Here is a tiny trained network, its code and every weight. The questions are about switching its units off for an input and a target symbol, where a switched-off unit gives its printed mean instead of its output.

import numpy as np


def w(rows, s, z=0):
    codes = np.array(rows[::2]) - 128.0
    scale = np.full(codes.shape[1], s)
    scale[-1] = z or s
    return codes * scale


def f(y):
    return y / 2 * (1 + np.tanh(0.7978845608 * (y + 0.044715 * y**3)))


def softmax(a):
    e = np.exp(a - a.max(-1, keepdims=True))
    return e / e.sum(-1, keepdims=True)


def log_softmax(a):
    a = a - a.max(-1, keepdims=True)
    return a - np.log(np.exp(a).sum(-1, keepdims=True))


def net(x, mask):
    ids = ['ΓΔΠΦΨβζηθμξστω'.index(c) for c in x.split()]
    T = len(ids)
    res = E[ids] + P[:T]
    u = 0
    for l in range(2):
        r = res
        for j in range(2):
            rows = slice(2 * j, 2 * j + 2)
            q, k, v = (r @ M[l][rows].T for M in (Q, K, V))
            z = softmax(np.where(np.tri(T) > 0, q @ k.T / 2**0.5, -1e9)) @ v
            o = O[l][rows]
            res = res + np.where(mask[u + j], z, o[:, -1]) @ o[:, :-1]
        u += 2
        y = f(res @ A[l][:, :-1].T + A[l][:, -1])
        res = res + np.where(mask[u : u + 12], y, B[l][:, -1]) @ B[l][:, :-1]
        u += 12
    return log_softmax(res[-1] @ U[:, :-1].T + U[:, -1])


Q, K, V, O, A, B = {}, {}, {}, {}, {}, {}
E = w([
[146,141,101],'Γ',
[151,151,101],'Δ',
[143,111,20],'Π',
[121,185,138],'Φ',
[126,174,98],'Ψ',
[59,210,181],'β',
[133,180,132],'ζ',
[113,174,149],'η',
[14,76,139],'θ',
[126,185,153],'μ',
[112,8,110],'ξ',
[222,119,183],'σ',
[149,198,89],'τ',
[189,122,56],'ω',
],0.013)
P = w([
[254,244,109],'0',
[187,196,109],'1',
[151,166,113],'2',
[123,141,117],'3',
[114,119,127],'4',
[112,101,120],'5',
[99,96,138],'6',
[82,91,115],'7',
[69,107,99],'8',
],0.0047)
Q[0] = w([
[206,59,28],'L0H0',
[25,254,105],'L0H0',
[96,221,145],'L0H1',
[20,192,36],'L0H1',
],0.0076)
K[0] = w([
[65,20,95],'L0H0',
[244,229,155],'L0H0',
[160,147,251],'L0H1',
[64,2,170],'L0H1',
],0.0074)
V[0] = w([
[122,28,180],'L0H0',
[250,166,87],'L0H0',
[174,254,173],'L0H1',
[22,86,196],'L0H1',
],0.0072)
O[0] = w([
[203,75,137,1],'L0H0',
[125,132,41,243],'L0H0',
[181,253,100,203],'L0H1',
[26,140,237,33],'L0H1',
],0.0053,0.0036)
A[0] = w([
[131,121,81,63],'L0N0',
[131,101,130,40],'L0N1',
[146,92,30,198],'L0N2',
[106,48,92,254],'L0N3',
[185,123,255,213],'L0N4',
[216,150,157,102],'L0N5',
[126,136,114,69],'L0N6',
[113,190,99,179],'L0N7',
[105,177,146,49],'L0N8',
[137,177,123,89],'L0N9',
[124,97,46,116],'L0N10',
[215,143,180,148],'L0N11',
],0.01,0.0044)
B[0] = w([
[76,118,125,143],'L0N0',
[172,33,159,109],'L0N1',
[92,246,187,254],'L0N2',
[74,226,200,190],'L0N3',
[67,134,2,140],'L0N4',
[104,35,94,143],'L0N5',
[121,104,153,122],'L0N6',
[200,221,131,226],'L0N7',
[148,96,167,135],'L0N8',
[186,108,143,152],'L0N9',
[90,145,160,194],'L0N10',
[87,82,22,141],'L0N11',
],0.0062,0.0073)
Q[1] = w([
[86,187,99],'L1H0',
[95,252,135],'L1H0',
[87,61,176],'L1H1',
[80,250,106],'L1H1',
],0.011)
K[1] = w([
[10,122,196],'L1H0',
[38,147,128],'L1H0',
[133,180,143],'L1H1',
[84,57,124],'L1H1',
],0.012)
V[1] = w([
[127,74,80],'L1H0',
[44,12,159],'L1H0',
[208,136,212],'L1H1',
[99,253,228],'L1H1',
],0.0052)
O[1] = w([
[8,152,241,57],'L1H0',
[42,163,141,2],'L1H0',
[255,131,187,103],'L1H1',
[173,244,188,219],'L1H1',
],0.0073,0.0082)
A[1] = w([
[138,36,52,67],'L1N0',
[85,115,94,129],'L1N1',
[8,153,209,119],'L1N2',
[120,196,254,131],'L1N3',
[164,201,160,141],'L1N4',
[151,138,67,111],'L1N5',
[159,221,116,128],'L1N6',
[124,181,138,101],'L1N7',
[102,107,89,159],'L1N8',
[172,40,105,255],'L1N9',
[84,95,124,199],'L1N10',
[195,111,189,150],'L1N11',
],0.0097,0.0047)
B[1] = w([
[131,155,238,139],'L1N0',
[198,149,152,130],'L1N1',
[180,118,64,158],'L1N2',
[125,162,176,188],'L1N3',
[110,63,144,224],'L1N4',
[151,124,95,167],'L1N5',
[108,104,146,252],'L1N6',
[65,131,140,174],'L1N7',
[194,223,127,131],'L1N8',
[54,194,67,140],'L1N9',
[226,195,75,130],'L1N10',
[128,2,177,146],'L1N11',
],0.0062,0.019)
U = w([
[129,102,130,49],'Γ',
[71,68,2,204],'Δ',
[120,93,137,73],'Π',
[129,120,124,39],'Φ',
[157,119,218,25],'Ψ',
[108,59,131,128],'β',
[172,175,135,232],'ζ',
[167,140,146,1],'η',
[149,95,139,59],'θ',
[141,109,133,26],'μ',
[131,97,134,57],'ξ',
[54,62,183,250],'σ',
[23,164,123,143],'τ',
[136,205,154,126],'ω',
],0.0083,0.0067)

Each question gives the input, a string of symbols that net reads in full, and the target symbol t.
The units are the heads (2 rows each of Q, K, V and O) and the neurons (one row each of A and B). Each row of codes is followed by its name. A weight is (code - 128) times the scale printed after its matrix; where a second scale follows, it is the last column's (O, A, B and U).
mask holds one flag per unit, layer by layer, with each layer's heads first. A switched-off unit (its flag False) gives its mean, the last column of its rows in O or B, instead of its output. The means were averaged over made-up inputs and are rounded, as every weight is.
A unit's drop is (log p(t) with every unit on - log p(t) with that unit switched off) / (log p(t) with every unit on - log p(t) with every unit switched off).
The circuit of an input: a set's keep is (log p(t) with only the set's units on - log p(t) with every unit switched off) / (log p(t) with every unit on - log p(t) with every unit switched off). Starting from the 12 units with the biggest drops (on a tie, the unit counted first), units are removed one at a time, each time the one whose removal leaves the highest keep (on an exact tie, the one counted first), for as long as the keep stays at least 0.8.
circuit, biggest first: the units of the circuit, biggest drop first
most important unit: the unit with the biggest drop
top k neurons: the k neurons with the biggest drops, biggest first
k most important neurons of layer l: the k neurons of layer l with the biggest drops, biggest first
heads that matter: for each layer, one digit per head in row order, 1 if its drop is at least 0.15 and else 0, layers parted by /
drop of u: that unit's drop, to one decimal
input Ψ Ψ β θ Π Π Π Φ Π, target τ: circuit, biggest first -> L1H0, L0N2, L0H1
input σ Γ τ, target Δ: top neuron -> L0N11
input Φ β Π θ Ψ Π ξ Π, target τ: circuit, biggest first -> L1H0, L0N2
input Ψ β σ Π ζ Π Π ζ η, target Δ: 4 most important neurons of layer 0 -> L0N2, L0N5, L0N11, L0N3
input β Ψ θ τ θ τ η, target τ: circuit, biggest first -> L1H0, L0H1
input σ Ψ Γ, target Δ: heads that matter -> 00 / 01
input Π β Π Π, target ω: circuit, biggest first -> L0N2, L1H1, L0N3
input σ σ ω, target Δ: heads that matter -> 00 / 01
input Π Φ Π σ Δ Φ σ Ψ, target Δ: 2 most important neurons of layer 1 -> L1N3, L1N9
input σ Δ Π β Π Γ Π Ψ, target Δ: top 3 neurons -> L0N5, L0N11, L0N3
input Ψ Π σ μ β Π σ, target Δ: 2 most important neurons of layer 0 -> L0N4, L0N11
input Ψ β β, target Ψ: 2 most important neurons of layer 0 -> L0N7, L0N8
input θ σ σ Ψ Γ, target Δ: heads that matter -> 10 / 01
input Ψ Π η ξ β σ τ, target Δ: most important neuron of layer 1 -> L1N3
input Π Π ξ Ψ σ Π μ, target Δ: 2 most important neurons of layer 1 -> L1N3, L1N9
input β σ Γ Π σ Δ, target Δ: top 2 neurons -> L1N3, L1N9
input Φ Π Φ σ μ, target Δ: 2 most important neurons of layer 1 -> L1N9, L1N3
input η η θ Ψ, target τ: drop of L0H1 -> 0.3
input Π σ Ψ β Φ, target Δ: drop of L1N9 -> 0.2
input Φ σ σ Π η, target Δ: most important unit -> L1H1
